Each row was made from one walk, in order. Every step used is in the known rows, and no mark comes twice. Write each row's walk.
Each row is shifted at random along 6 fixed directions that mean nothing.
Known rows:
vopad, redag, tuka, zazo, pegu, rida, tedi, fovu, murum, roref: [ 346 -229  -73  -22   32  280 -593  164 -213 -141   15  622 -206  411
   10  205 -111  207  -16  240  -35 -241   59  288  258 -197  341 -198
  165 -141  123 -149  389 -115  206   25   73  -10  556    1 -127  325
 -205  200  -78  282   59   89  -75  -29  208  -36  126 -442   -4  153]
tuka, zazo, pegu, rida, tofan, vopad, redag: [-411  133  -83  192 -107  -77  138  -11  224  325   71 -278    0  -29
   77  130  -35  412  132  194 -158  129 -111 -196  229  298  193 -342
  169  862   98  215   13  -13 -376  174   48 -106    4 -102  161  -58
  295  -91  227 -159  -28  147  174   56 -338  115   30  223  309  164]
vopad, redag, tuka, fovu, rida: [ -66 -128  686  322  116 -389 -327  -26  241  -39 -245  135 -417  -38
  253   72 -254  103   88  220   94  293  311 -131  275  -47 -272  -32
   48  116  -50  -86 -428  146 -405  356  -24  175  340  219 -130  -64
  -36    2  477  -87  305  251  189  -52 -123 -124 -315 -121   92  301]
rida, tedi, fovu, tofan, zazo: [-174  232  161   48   66 -191  578   40 -114 -138  160   35   93    7
  -71   51  143 -195 -169  124 -163  503 -143  -76   94  118  -13 -393
  111  199   35   67  -37   53 -300 -113 -217   54   24 -119   33   60
  134 -129  -74  -67  -64  -17  234 -109 -114   30  -48   27 -190 -304]
vopad, redag, tuka, fovu: [ 389 -157  212  267  173 -412 -457  486 -101   13 -527  409 -331  -15
  275 -127  -75  527 -161  174  115  196  175 -155 -280   42  174  -72
   31  200  104  136  280  -89   71  556  110  127  552 -276 -154  437
 -647  246  688   85  -63  313  435  237 -349  514 -133 -194  213  322]
tofan, vopad, redag, tuka, zazo, pegu, roref: [ 154 -101  195   43  346 -144   95 -102   47  235 -212  206  186  -43
 -113   -6 -135 -220  102 -313  410 -194  211  -23 -281 -285   37  275
 -449  167    3 -313 -106 -116  192   89 -355  262  381  296 -465 -383
 -270 -263  405 -280  239 -209  167  130   73   33 -246 -151  148   44]
redag, tuka, vopad, pegu, tofan, zazo, murum, roref, tedi, fovu: [ 186 -413   41   -6  181   44 -324 -171  166  108  239   -1  179  233
  -33  -66  -40 -205  442 -352  -19   51  262   91  -51 -292 -225  611
 -159 -261  -69 -226 -236  176  -89  -12 -242  251 -127  259 -275  -50
   50 -138  189  141   22 -141 -299 -111  134 -374   48 -400   74  122]
tuka, zazo, pegu, rida, murum, tedi, fovu, tofan, vopad: [-170  -27 -218   52 -333  343 -105  -39  130 -189  305 -231 -158  310
  -65  347  -76  292   60  250 -426 -180 -140  -49  592  271 -240 -364
  372  183  128  227   66  105 -318 -124   73 -323   30  -87  196  188
  415   93 -149  298 -165  -76 -219 -261  243 -366  412 -410  134  -71]
rida, tofan, zazo, tuka: [-216   16   63  -33 -132 -109  463  -48  186   80  -14  186 -206  394
  151   83 -168 -549  216   53 -100  126  198   53  501   14 -227 -119
   18  410  -31   92 -391  -45 -212 -272  -78   55   63  318  181 -370
   34 -385  257 -366  -25  173 -107   62  125 -304 -129 -196   18 -378]
tedi, fovu, rida, vopad, redag, tuka, zazo, murum, pegu, roref: [-202  -42 -259  -39 -100  175  260   60 -200  -73  397  -52  -31 -166
  -10   98  195   31  -33  244 -119   13 -155  113  189   44  227  -54
  353  311  184  -55   93  126 -356  -80   45 -114  218 -142  219  431
  333   -1 -421  242    2   17  102 -279 -113  101  182  -66 -137   49]
zazo, murum, tedi, fovu, pegu: [-134 -220  133  130 -103   20 -389   95   96 -116  250 -427  -55 -235
   38   39  192   62  -18  195  141  205   11 -299 -115  294 -648 -343
  -64   87   -8  151 -118  -39 -170    4  132 -226 -377 -260  250  129
   20  129   89  -66 -136 -141  -57   53 -173  -76  -52  294  113  -43]
tuka, zazo, murum, roref, tedi, fovu, rida, tofan, pegu, redag, vopad: [-101 -312 -467 -187  131   94  148 -210   40  361  414 -369  586  -69
 -242   81  185  119  387 -295  -83  196 -334   58 -223 -121  282 -105
   25  481  -70 -102  388  293 -203  114 -188  191  -68  -91 -333   70
  661  -17 -123  171   42 -513  -18  -51 -164 -148  312   53   64   30]
redag, tuka, vopad, pegu, tofan, zazo, murum, tedi, fovu: [ -67 -209  -93  139  -50  139 -331  123   92  -78  148   21 -139  110
  148  -62   12  262  312   64 -108  286  157  -36   47   -8 -272  254
   17  121   49  118 -141   42 -312  127   30   12  -78   13  136  170
  -97  -59   42  211 -152  316   -5  -73 -209  -19  105  -65  123  317]
roref, murum, fovu, pegu, tofan, rida: [  12  181 -251  -28 -145 -332   49  190  -67  191   13 -514  138 -301
   67 -314  192  109 -341 -219  145  -24 -134 -205 -635  304  160  333
  -34 -261   11  259   55 -106  357  150  308  -72 -585 -331  201  -22
 -373  256  124   -2 -194  107  -13  316 -224  522 -127  472  120  -78]
tedi, fovu, rida, tofan, zazo, murum, roref: [-250   14 -139 -155  -91  -91  512   28 -114  -27  438  -32  -24   50
   36   69  199 -390  -82  125  -19  169  -27  -19  216  181   41  -99
  202  353   83   48 -149  104 -233 -229   32  -70  -30  -79  277  100
  282  -88 -240  -16  -33  -73   -2  -76  -24    4   19  -80  -70 -227]
tofan, zazo, murum, roref, tedi, fovu, vopad, pegu: [ 107  -19 -355   70 -102  -97 -201  404 -330  324   16  338  -74   -6
  223 -167  114  -39  -65   77  272   54   39 -241 -133  360  224  -88
 -164  397  182  320  193 -582  402 -107  320 -238   60 -319  378  -32
 -568   50   99 -266 -260   -1  -23  635 -150  434 -137  176  220   42]
rida, pegu, tofan, zazo, tuka: [-130  276   28   69    2 -168  713   -5  224  518 -241  158  131  260
  106 -194   46 -319  185 -228  152   24   26  -39    1   28  272   66
 -201  576   48  170 -181 -216   94 -210 -157   88 -176   70  194 -348
  -36 -157  238 -578   -3  416  -46  385 -155  244 -198  259   62 -192]
zazo, murum, roref, tedi, fovu, vopad, redag, tuka: [ 261 -273  268  176  162 -241 -637  103   76  191  -24 -179  -18 -256
  148 -106  153 -141   50   20  478  -33  306 -323 -311   96 -212  169
 -366 -147   17  -64 -166 -223  219   43  101  -12 -148 -173   80   19
 -401   88  571 -309   17 -208 -142  342 -158   36 -334  213  188    6]
fovu, tofan, rida, pegu, vopad, redag, tuka, zazo: [ 286  334  419  -87   35 -137  319 -150   19 -318 -227  358 -221  412
  -33  167 -324 -232 -138   87   67  -36  248  -93  204   18 -337  193
 -186 -670   22 -232 -333  -94  197 -220 -166  -63  303  244 -217 -450
 -372  -82  112 -184  329 -119   28  142  421  -98 -210 -240  -91    3]
pegu, vopad, redag, tuka, fovu, tofan, zazo, murum: [-270  254  -68    2  143  151 -213 -159  199  147  -93   41   87 -381
   13   -9   31  172  281  210   75  -84 -104  253  -64   24  129 -202
 -118  511  -99 -108   -6 -115  -91  241  151   80  195  187    7 -271
  249 -215 -289 -124  121  156  252   36 -183   74  -45  575  -54  307]
roref, murum, fovu, rida, tedi: [ 156  -30 -311  -61 -410  119 -371  454 -290 -185  203  -90 -262  108
  215 -222  166  214 -465  238   53  -95 -141   94  -78  266  210   81
  268 -438  178  333  156 -301  395  -33  591 -287 -372 -339  578  234
 -494  388 -216  271 -353  229 -192  299 -114  285  -51  202  -80  -16]
vopad, redag, tuka, zazo, murum: [-113 -415  272  -10  109  376 -772 -204   19  -97  184  -50   67   37
  -68  109  -89  206  380  156   36   86   19  387  101 -330  -94 -284
   84  148  -30 -365   34  -47 -164  204  -67   77  175  356 -221 -176
  214  -50 -377  174  155 -102   93 -139  -99 -310  -68  202  -32  310]
rida, murum, tedi, fovu: [ 285  -90  460   21 -164   66  -63  191  -63 -282  -91  197 -395  495
  132   47   12 -113 -292  205   48   59  142 -128  280  -35 -404 -355
   84 -263  120  149  -82 -146  135 -350  149 -234 -165 -108  296  186
 -240  204  -78    4 -114 -147 -276   44  269 -151  -38 -320 -180 -253]
redag, tuka, zazo, murum, tedi, fovu, tofan, rida, pegu, roref: [ 334 -667 -312 -254  170  -35   37  -78  164  566  250  484  320  353
   34   36  128 -263  444 -265  290  351   14  178   63 -413  353  465
 -147  444  140 -158 -204   82 -162    7 -324  243   96  306 -297  -34
  434  -40   99 -102  266   25 -263  243 -115 -135  -66 -350 -117  302]
rida, murum, roref, tedi: [ 473 -115  491  -30  186  -84 -183 -179   88   29 -235 -213  209  203
 -141  -33   37 -304  -11 -406  105 -186  110  -59 -303 -281 -101 -124
 -223 -572 -141 -159   88  -45  513 -248  -58  126 -331   20 -297  -77
 -135  146  108  -72   54 -719 -344   -5  343 -302  -54 -101 -117 -490]
tofan, fovu, vopad, redag, tuka: [ 232   -5 -377   61  -33 -282  505  437 -288   17 -440  740 -371   37
  234   -2  -48   16 -159  151  311  125  106 -173   42  164  197  325
 -227  240  192  195  -14 -193  104  189  204  -42  633 -205   47    3
 -458  152  310 -196   32  443  272  244  -52  434 -175 -272   11  143]
vopad, redag, tuka, zazo, murum, fovu, tedi: [ 408 -514  392   -2  492 -520 -200  -12  133  374 -260  426  151   81
   53    3  -74  183  207 -191  417  452  171  -83 -298 -287  356  163
 -286  341   -9 -236   56   31   61  409 -377  387  444   42 -538  122
 -266   58  706 -205  404  -72  170  264 -217  140 -296 -195   71  428]
rida, pegu, vopad, redag: [-293  360   51  318 -220  -20  559  142  229  270 -334  372 -435  250
  349   -8 -133   51 -232  329 -157 -172  -17  -62  671  132  491 -480
  266  555  152  371 -224 -108 -204  -76  246 -170  133   81  420 -201
  196   38  116 -304  -83  572   48  159  -36  211  -90   10  -52 -128]
murum, fovu, vopad, pegu, roref: [-456  -11  293 -106   16   77  178 -555  342 -240  103 -540  -15 -163
 -166  194 -143 -100  -18 -135 -261  -37   19 -161  300 -240 -349  -30
  131 -400 -214 -107 -406  412 -292  -69 -221  -26 -189  317  -79   -3
  444   -8 -256  280  175  -81 -221 -671  283 -614  153  -20 -113 -102]
tofan, fovu, vopad, pegu: [-420  288 -120  141 -309   51  483  118 -225 -349 -139   46 -457  -91
  122  129 -129   95 -171  327  -72   43    8 -203  333  364 -329  -44
   -5  -58   73  195 -307  -97 -203  -23  272 -347  119  -50  342 -271
  -73   54 -298  -61  -75  257  205 -146   46   58  -94  174   34   -4]
redag, vopad, pegu, roref, murum, fovu, tofan, rida: [ 122 -143 -346  -47    4 -281  293  155 -138  415 -239  500  -41   91
  223 -224  -80   74 -321 -210 -117  107 -100 -112   67  -18  809  380
  206  137   56  216   52  261 -107  305   48   93   41  -78 -184  271
   45  130  359   90 -110  367   14   75 -138  392  148 -482   62  -33]
pegu, rida, tedi, fovu, tofan: [ -87  565 -148   60 -173  323  -22   78 -121 -498   22 -227  -60 -156
 -130  146   40  141 -370  418 -367 -207 -131  121  149  245 -408 -254
  184 -445  -55  118  128  -45   -8 -187  211 -201 -164 -249  264  166
   -7   -7 -408  186 -145  199   41 -251   63  -17  149  186 -140 -189]
vopad, pegu, redag, tuka, zazo, murum, tedi: [-242 -214  101  158  -73  126 -362 -199  174 -114  -51  -23 -131  158
  -37  177 -329  285  135    3 -250  -90   15  -22  409  -41 -202 -389
  120 -269 -195   56    1  301 -250   37 -115  -12 -134  248 -103  -20
  383   25  112  107   80   64 -170 -292  224 -308  170 -105  169   36]
tofan, fovu, rida, pegu, vopad, redag, tuka, zazo, murum, roref: [ 279   91 -548 -116    5  148  391  121 -206 -232 -221  249   88   53
 -210  230   -2  104   82 -173   70 -334 -120  112 -328  141  -18  262
 -336 -239  -62  -83  374  -10  384   29  148   48  385 -263 -238  117
 -176  113 -154  113  159 -272  102  -65  283  136  218  -37   38    2]
tuka, vopad, pegu, roref, tedi: [ 229 -166  442 -224  460 -123   90 -235  -48  300   20 -104  525   17
 -195 -305    8   87   19 -507  170  215  -42   17 -614 -382  399  183
 -187 -105  -80 -430  170   41  319   77 -402  181 -315   42 -497 -239
  -76  -57   28  -45   69 -616   19  167 -207   11 -224  143    7  329]
rida, tedi, fovu, vopad, pegu, tofan, zazo, murum: [-228  187  294  208   83 -151  603  -69  -21  -68   81  159  -11   33
  -81   90    9 -308 -144   50 -114  228  -12  -98  320  127 -144 -221
  -19 -126  -13   -2 -194  139 -362 -214 -285    6  159  -67   30   24
  174 -202  107 -213  -47  -60  -29 -203  130 -172  -96 -211  -55 -320]
tuka, vopad, pegu, redag: [ 199 -102  541  -48  417 -258  214 -246  104   69  -41   50   92  320
  -92  -71 -300   56  -31 -320  116  150  186 -198 -102 -250   34   77
 -146 -303 -110 -326   -1  213  137   -1 -393  152   16   90 -481 -252
 -153  -46  454  -37  183 -369 -110   14  179 -195 -201 -305  134  230]
pegu, redag, tuka, fovu, vopad: [-252   18 -630   95    4  339 -301 -125  242 -181   71 -336   87 -334
 -131   92   15  255  360   23 -310 -132 -218  207   99 -250  -86 -204
  156  100 -206  122  302  415 -429  282    4  201  167  121 -240  154
  718   61 -203  431  -62  405   93 -550  -48 -243  426   72  -62  -20]
fovu, vopad, redag, tuka, zazo, murum, pegu: [ -94 -320  264 -124  434  -23   65 -443   74  232   96   81  483 -295
 -248  -55   94   81  474 -203  266  446 -118  114 -335 -488  360  -36
 -211  386  -79 -474  135  110 -125  225 -395  208  412  223 -565 -137
  315  -86 -234   11  369 -198  182 -290 -222 -139  -82  303 -232  290]
roref, tedi, fovu, rida, tofan, pegu, redag: [-154  122 -328   29 -327 -176  391  303 -160  130  290   17  -73   -2
  181 -225  195 -334 -204  170  -70  211  -83  -45  194  202  -68  121
  170  273  105  320 -162  -12 -237 -146  192  -27 -396  -83  442 -110
  276   12  -57 -224 -220  232   86  220 -215  208  -62  -51 -196 -199]
rida, pegu, roref, murum, fovu, tofan, zazo, tuka: [  19  255  109   76 -227  246   21 -131  119 -277 -139 -431 -108  122
  -99   93 -165 -249 -171 -172 -268 -697   40   32  114   27 -222  -46
   77 -706  -72  -12  -66  -29  289 -318  -25 -156 -225   78   68 -100
 -182  -23    5   69 -153 -137 -284  -72  431 -218   86  -48   59 -496]
pegu, roref, tedi, fovu, rida: [ 278  125  121  -82  -74  145 -423  116 -205  -74   51 -393  155 -239
  -81 -202  114 -342 -363 -119   68 -640   95   22 -339 -103 -323  286
  -50 -645    6 -154  -53 -228  413 -232  -20   21 -559  -40  131   -5
 -305   23 -124  -10 -156 -324  -58  304  -21   91 -144  158  -29  -76]
murum, tedi, fovu, rida, vopad, pegu, tofan, zazo, tuka: [-182  -10  174  -81   37 -315  548  104    4  246  -85  233  118  -37
   63 -163  220  -51   48  -66  244  505  -28 -260 -170   34   49   14
 -127  766  -10  227 -112  -31 -124 -107 -178   66 -273 -136  308  183
   39 -109  109 -286  152  368   85   78 -295  228  -24  259 -139  207]
zazo, tuka, vopad, redag: [  92 -270  257    6  148  223 -483  -54  120 -274    9  -93 -228  112
    4  181 -170   77  305  160   97 -119  231   52   77  -63 -469  -23
  -84  151  -54 -228 -123  -43  -70   88 -149  -88  288   70  -55  -51
 -225 -128  300   98  -14  108  -90 -239   95 -480 -111 -120  142  163]
tedi, fovu, vopad, pegu, redag, tuka, zazo, murum: [-141 -324  -49 -282  275  -81  439 -146 -197  328  481  361  220  119
  -54  -66  199 -203   72   10  290  317  -61   78   64 -245  457  116
   20  464  183 -334  -62   84 -169 -104 -365  -45  235  116  -73  -37
  385  -63 -264  -80  136  -13  -41  -25 -125   65 -180 -103 -166  270]
tofan, pegu, vopad, redag, tuka, zazo, murum, tedi: [ 117  151   -2  258  -11 -318  194  236   13  332 -313  420 -242   97
  194   63 -210   20 -141   49  288  -73  212 -412   21  260 -394  118
 -346  255   66  221 -237 -224  133   13  100   75  297   15   50 -317
 -485  -85  650 -367   35  245  155  527  100  363 -219  -94  268  214]
murum, fovu, rida, tofan, zazo, tuka, vopad, pegu: [ -94 -147 -149 -255 -104  -80  504 -190  278 -209  120  145 -241  396
   15  263 -200 -189   87  -72 -241  199   54  -29  506  -22 -154  163
  159  -72 -120  109 -237  386 -213 -116  -48   28  148  120   44  215
  219  -19   96  205  180   74 -328 -419  376 -522  242 -568  -78 -108]
roref, murum, tedi, fovu: [ -21 -303  428  354 -375 -466 -211  296  148  121   57 -339 -443  122
  408 -170  -67 -176 -429   79   32  -11  258 -429  368  321 -325   62
  278 -138   87  476 -592   55 -234  -32  240 -130 -634  -60  501    6
 -125  155  703  -64 -275  267 -336  251   50  -68 -219 -378  132 -208]
pegu, roref, tedi, fovu, tofan, vopad, redag, tuka: [ -47  172  -69   12   -8  123 -241  -43  -30  -60  -88 -557  304 -623
 -152 -151  146 -169 -113 -170 -121 -405  -84  113 -357 -132  -48   81
    0 -214  -94  -78   30   36   -1   80 -121  140 -394   92  -75  -33
  171 -130 -182   35 -143 -196  239  -39 -190   99   58  261  -64 -209]
murum, fovu, tofan, zazo, pegu, rida, tedi: [ 230  287 -561 -269 -116  -36   53  281 -102 -201  -72  160  -48   99
    6    5  135  248 -237  131  -76  160 -148 -158 -210  287  112    3
    6    3   78  364  424 -221  432   -5  259 -130   45 -435  241  472
 -543  242   18  163 -141  307   62  154  -43  368  266   75  -19  -47]

Write each row's walk:
[-148    8 -121  106 -287   67   85   82 -105 -133  251 -122  -62  -19
    8  -85   48 -291 -144  125 -348  -80  -12   61  330  198 -360   85
  188 -277   -3  136 -134   62 -235 -196  103 -202 -244  -57  265   -8
  265  -93 -151  -31 -314 -153 -154 -157  151 -240  107 -371 -134 -328]	roref, tedi, fovu, vopad, pegu, rida, tofan, zazo, murum
[ -13  124  -15   48 -197  190   28 -111 -162  -45   77 -108  -94   51
  -71  122 -233 -325 -180 -157   32 -493   77   52  166  -75 -367  321
  -23 -625   14 -146 -255  -65  216 -293   45   26   38  324  -50 -442
 -170  -94 -126   24   38 -135 -164  150  435 -118  -98 -135   62  -62]	tofan, pegu, roref, murum, fovu, rida, vopad, redag, tuka, zazo
[ 201  193  143 -103  -53  -82 -141    5  -51  212 -234 -116  -59 -214
  126 -190  -57 -336 -450  -98  342 -500   93   31  -73  -82  391  314
  -49 -519   59  -78 -210 -246  457 -167  155  -29 -327  131  165 -287
 -317    1  101 -296   64   -8 -213  491   61  198 -376  227    0  -40]	pegu, roref, murum, fovu, tofan, rida, vopad, redag
[-158  -71  380   61   19  348 -604 -250   31 -367   95 -112  -41   86
 -154  189 -177  119  350  129  -59 -161  123  297  156 -188 -403  -10
  -57 -211  -85 -348 -103  -17 -139   69 -172  105  120  339 -194 -243
   49  -79 -278   89  192  -19  106 -216  127 -359  -17  134   38  205]	vopad, redag, tuka, zazo, pegu, tofan, fovu, tedi
[ 167  146 -219   26 -194   80 -307  129  -36   20 -280 -185 -142 -313
  128 -101  -42  -93 -375  -43   32 -578    6   95   -1   -8  360  250
  129 -550   39  124  -34  -90  254    1  272  -37 -190   36  164   36
 -200   69   67   22 -122  170 -129  209   54  202  -54   58   35 -130]	pegu, roref, murum, fovu, tofan, rida, vopad, redag, tuka
[ 155   -8  235  -25   65 -276  272   18  -51  -72  265   86 -262  213
   36  143  -76 -302 -244   87   30 -153  250 -234   80   45 -256   92
   39 -263   78 -156 -191  119  -34 -166  -92   -9  202  -41  -19  270
 -229   59  153  121   81 -144  -40 -165  328   16  -47 -547  -21 -192]	tedi, fovu, murum, pegu, vopad, redag, tuka
[ 224  398 -123  -77  181 -159  223  -70  198   29 -466   43   18 -180
  -43  132  -60  220  -16   28   62   74  -47  -59 -196  185   72    4
 -224  126 -153   80  256  -37  266   74  168  -28  163 -304  -68  151
 -172  -50  161 -176  213  105  -48  -34   55  149    7  135   -4   25]	pegu, rida, murum, fovu, tofan, zazo, tuka, vopad, redag
[ 296 -403  305 -227  181   20 -218   98 -191  -91  180  294  182  290
 -139 -114  211   63   -6  -76  257  228   91 -142 -354 -364 -188  104
 -140  151   94 -172  203  -95  221  -98 -315   43   12 -104 -106  356
 -304  119   -3  202   57  -51   -5   -9  -36    0   90 -153 -177  333]	murum, tedi, fovu, vopad, redag, tuka, zazo, pegu
[ 115  -16  473  297  191 -265  210 -148  210  238 -344  334 -147   94
  120  -26 -189 -386  192 -128  126  -44  287    4  326 -266   50  255
 -107 -200   -3 -214 -297   37  -64 -120 -132  221  425  259 -222 -240
  -66 -143  542 -391  326  -64 -204   58  291 -302 -202 -427  -88  -58]	rida, vopad, redag, tuka, fovu, pegu, tofan, zazo, murum, roref, tedi
[  50   98   59  -29 -310 -112   29  215 -249   79 -255  433 -380  295
  243 -121 -265  -11 -551   27  -81 -379   34   12  350  212  528  -86
  271 -504  101  209  -25 -165  393 -197  241 -249 -179   25  365  -23
 -388  131   87 -121 -151   58 -227  413  169  307 -143 -165  168  -79]	vopad, pegu, roref, murum, fovu, rida, tofan, zazo
[-455  326  461  131  -96  226  298 -313  140 -463  113 -366 -184   95
  -86  113 -263  188   67   87 -355  148    8    6  388  109 -412 -119
  140 -457 -134 -101 -310  275 -421  -84  -61 -119 -233  120   67 -316
  264 -115 -330  138   20 -153  -36 -396  128 -474   19   86   55   91]	tuka, vopad, pegu, tofan, fovu, rida, tedi
[ 149  122   25  -42    3   98 -342   90 -124   74  180   30  135  -51
  -88 -182  191 -412  -65  -96  284 -498  161   46 -344   17  -69  402
 -303 -133   72 -245   13 -283  391 -220  -39   31 -228   -8   58  -67
 -328 -140  171 -364 -104 -101   -7  246  -50  225 -186  205  130 -144]	zazo, pegu, roref, tedi, fovu, rida, tofan, vopad, redag, tuka
[ 296  107 -249   -9  277  -89    3   35  138  148 -433  409  129 -126
  -72   41  -51  107   99 -166   13 -418  -11  160 -259  -47  329   22
 -211   81 -166  -46  384   84  280  229   52  294  554  -74 -343  212
 -106  -88  325   32   99 -102  112   -5  172  141  210 -164   69   55]	pegu, vopad, redag, tuka, fovu, rida, tofan, zazo, murum, roref
[-161  -99 -258   38  -46  334 -225  -66  141 -213  142    2  -95   26
   60   77   43  502  317  170 -325  409 -112  214  179 -175  131   54
  201  101  -12   99   -7  184 -388  200  102  -34   -4   74    2  188
  321   92 -449  407  -38  329    5 -430 -222 -164  220   67 -168  294]	redag, tuka, vopad, pegu, rida, murum, fovu, tedi
[  16  114 -450 -269 -125  264    9  226 -474 -408  492  -58  -21   89
 -107   56  212   91 -164  331  -37   23 -137   65 -133  222 -244  -97
  166  -74  239  -57  302 -131  103 -144   34 -262  150 -212  193  142
 -207  103 -479  300 -266  -10  258   99  -35  333  147   41  -28    5]	tedi, fovu, tofan, pegu, redag, tuka, zazo, murum
[ 158  105  379 -126   24 -270 -354   74  -10   44   94  -77 -116   55
  176 -188   77   -1   44  187  273  381   80 -153 -179  155 -218   25
 -101   -3  110  -47 -165 -324  217   29  131 -148 -118  -73  160 -283
 -330  161   46 -181   46 -281  -20  594 -233  -29 -345  310   35  293]	tuka, fovu, tofan, zazo, murum, roref, tedi
[-196  286  313  148 -352   19 -466   70   15  -31  -38 -634 -199 -374
  193 -160  -23 -177 -373  118   50 -444  109 -207   71  200 -230  -90
  144 -307   23  207 -389 -267  102 -190  236 -173 -772   72  544 -258
 -224  -38  -31 -123 -179  109 -109  431 -113  128 -240  511  117  -77]	pegu, roref, murum, tedi, fovu, tofan, zazo
[ 206  -35 -129 -192    5  195  -38 -297   25 -252   42  245  133  128
 -216  176 -194 -292  280  -66 -138  -43  -42  301  251  -26 -106  -51
   -7 -401 -101 -198  146   29  157 -192  -66   20  371  234 -341 -166
   67 -122 -189   48  179 -257 -179 -152  512 -390  232 -383 -179 -300]	fovu, tofan, zazo, murum, pegu, rida, vopad, redag, tuka
[   1  253 -411  188 -244  -85  350    7  280  120 -426  164 -251 -119
  161  220 -119  -77 -218  151 -345 -238 -133   40  743  248  439 -314
  323  134  -59  525  -21  283 -257  -20  360 -111   88  -51  164  104
  677  108  128  -78  -22  273 -287 -239  311 -159  288 -592  -99 -539]	pegu, rida, murum, roref, tedi, fovu, tofan, vopad, redag
[  64   17  200   84  179 -185 -147  -71   91   68 -284  191   62 -145
  -25  -50  -64  217  289 -100   21  246  -33  146 -231 -128  179  -59
  -69  249 -118  -85  242  114  -85  333  -25  276  342   35 -316  152
   41    6   38   24  219   45  242 -116 -128  128   49   84    8  123]	vopad, redag, tuka, fovu, rida, murum, pegu, tofan, zazo
[-254 -236 -370  245  -48 -111  -13    0  369  149   55 -372  -29 -267
  151  196   76  397  466  101 -177  553  -31 -199   93  122 -137  117
   80  520   29  252 -248  237 -727  403   41   89  125  -13  -11  240
  373  -58  237  139   64  311  191 -256 -414  -32  140  114  107  233]	redag, tuka, zazo, murum, fovu, tofan, rida, vopad
[ 144  233   89   38 -177 -124  168  172 -212    9 -356  308 -172  311
   62 -126 -150  -39 -420 -123 -131 -342   68  -61  106  251  145   58
   38 -619   12  242   26  -30  288 -205   79 -173 -273  -95  202   21
 -224  139  104 -169 -218  -23 -174  140  279  227   32 -297  194 -297]	vopad, pegu, tofan, rida, murum, roref, tedi, fovu
